Here is a tiny trained network, its code and every weight. The questions are about switching its units off for an input and a class, where a switched-off unit gives its printed mean instead of its output.

import numpy as np


def w(rows, s, z=0):
    codes = np.array(rows[::2]) - 128.0
    scale = np.full(codes.shape[1], s)
    scale[-1] = z or s
    return codes * scale


def f(y):
    return np.maximum(y, 0)


def log_softmax(a):
    a = a - a.max(-1, keepdims=True)
    return a - np.log(np.exp(a).sum(-1, keepdims=True))


def net(x, mask):
    res = np.array(x, float).reshape(1, 5) / 4 @ E
    y = f(res @ A[0][:, :-1].T + A[0][:, -1])
    res = res + np.where(mask, y, B[0][:, -1]) @ B[0][:, :-1]
    return log_softmax(res[-1] @ U[:, :-1].T + U[:, -1])


A, B = {}, {}
E = w([
[94,139,28,140],'x0',
[115,163,116,241],'x1',
[129,212,132,85],'x2',
[100,111,69,73],'x3',
[254,91,83,148],'x4',
],0.0052)
A[0] = w([
[157,132,196,130,164],'neuron 0',
[68,125,116,77,247],'neuron 1',
[119,61,106,83,100],'neuron 2',
[34,204,128,98,137],'neuron 3',
[114,123,109,217,152],'neuron 4',
[123,128,117,189,121],'neuron 5',
[114,100,128,98,130],'neuron 6',
[162,136,227,126,143],'neuron 7',
[124,73,124,100,146],'neuron 8',
[250,133,51,116,160],'neuron 9',
[119,126,105,236,138],'neuron 10',
[159,126,172,130,187],'neuron 11',
],0.018,0.0014)
B[0] = w([
[109,123,202,160,184],'neuron 0',
[45,138,60,139,202],'neuron 1',
[145,65,71,177,176],'neuron 2',
[24,185,121,52,235],'neuron 3',
[184,200,103,143,205],'neuron 4',
[168,173,114,143,179],'neuron 5',
[122,107,106,164,156],'neuron 6',
[93,120,224,180,203],'neuron 7',
[138,84,102,171,165],'neuron 8',
[190,52,144,1,254],'neuron 9',
[205,212,106,150,220],'neuron 10',
[120,121,188,140,174],'neuron 11',
],0.035,0.0082)
U = w([
[183,45,132,10,254],'0',
[114,40,32,203,43],'1',
[9,177,85,79,29],'2',
[91,99,252,209,131],'3',
[207,237,110,164,113],'4',
],0.0046,0.00078)

Each question gives the input, the list of numbers given to net, and the class t.
The units are the neurons (one row each of A and B). Each row of codes is followed by its name. A weight is (code - 128) times the scale printed after its matrix; where a second scale follows, it is the last column's (A, B and U).
mask holds one flag per neuron, in row order. A switched-off neuron (its flag False) gives its mean, the last column of its row in B, instead of its output. The means were averaged over made-up inputs and are rounded, as every weight is.
A unit's drop is (log p(t) with every unit on - log p(t) with that unit switched off) / (log p(t) with every unit on - log p(t) with every unit switched off).
The circuit of an input: a set's keep is (log p(t) with only the set's units on - log p(t) with every unit switched off) / (log p(t) with every unit on - log p(t) with every unit switched off). Starting from all 12 units, units are removed one at a time, each time the one whose removal leaves the highest keep (on an exact tie, the one counted first), for as long as the keep stays at least 0.8.
units of the circuit, in order: the units of the circuit, biggest drop first
top k neurons: the k neurons with the biggest drops, biggest first
drop when u is switched off: that unit's drop, to one decimal
input [6,-7,-6,7,3], class 1: top 2 neurons => [neuron 2; neuron 8]
input [5,-8,-8,5,2], class 1: units of the circuit, in order => [neuron 2]
input [-1,-2,-2,3,0], class 1: top 2 neurons => [neuron 9; neuron 3]
input [3,-5,-4,-6,-3], class 1: top 3 neurons => [neuron 3; neuron 9; neuron 7]
input [-6,3,-3,-6,6], class 3: top 3 neurons => [neuron 7; neuron 0; neuron 11]
input [-6,-6,-8,8,4], class 1: top 2 neurons => [neuron 2; neuron 8]
input [-4,6,8,3,0], class 2: top 3 neurons => [neuron 3; neuron 9; neuron 10]
input [-7,-3,2,-3,6], class 3: drop when neuron 7 is switched off => 0.7
input [-3,5,7,-1,6], class 0: drop when neuron 9 is switched off => 1.4
input [1,6,2,2,7], class 0: drop when neuron 9 is switched off => 5.4
input [-3,1,-5,-4,-1], class 3: top 3 neurons => [neuron 7; neuron 0; neuron 11]
input [-6,2,-6,6,-2], class 1: top 2 neurons => [neuron 9; neuron 3]
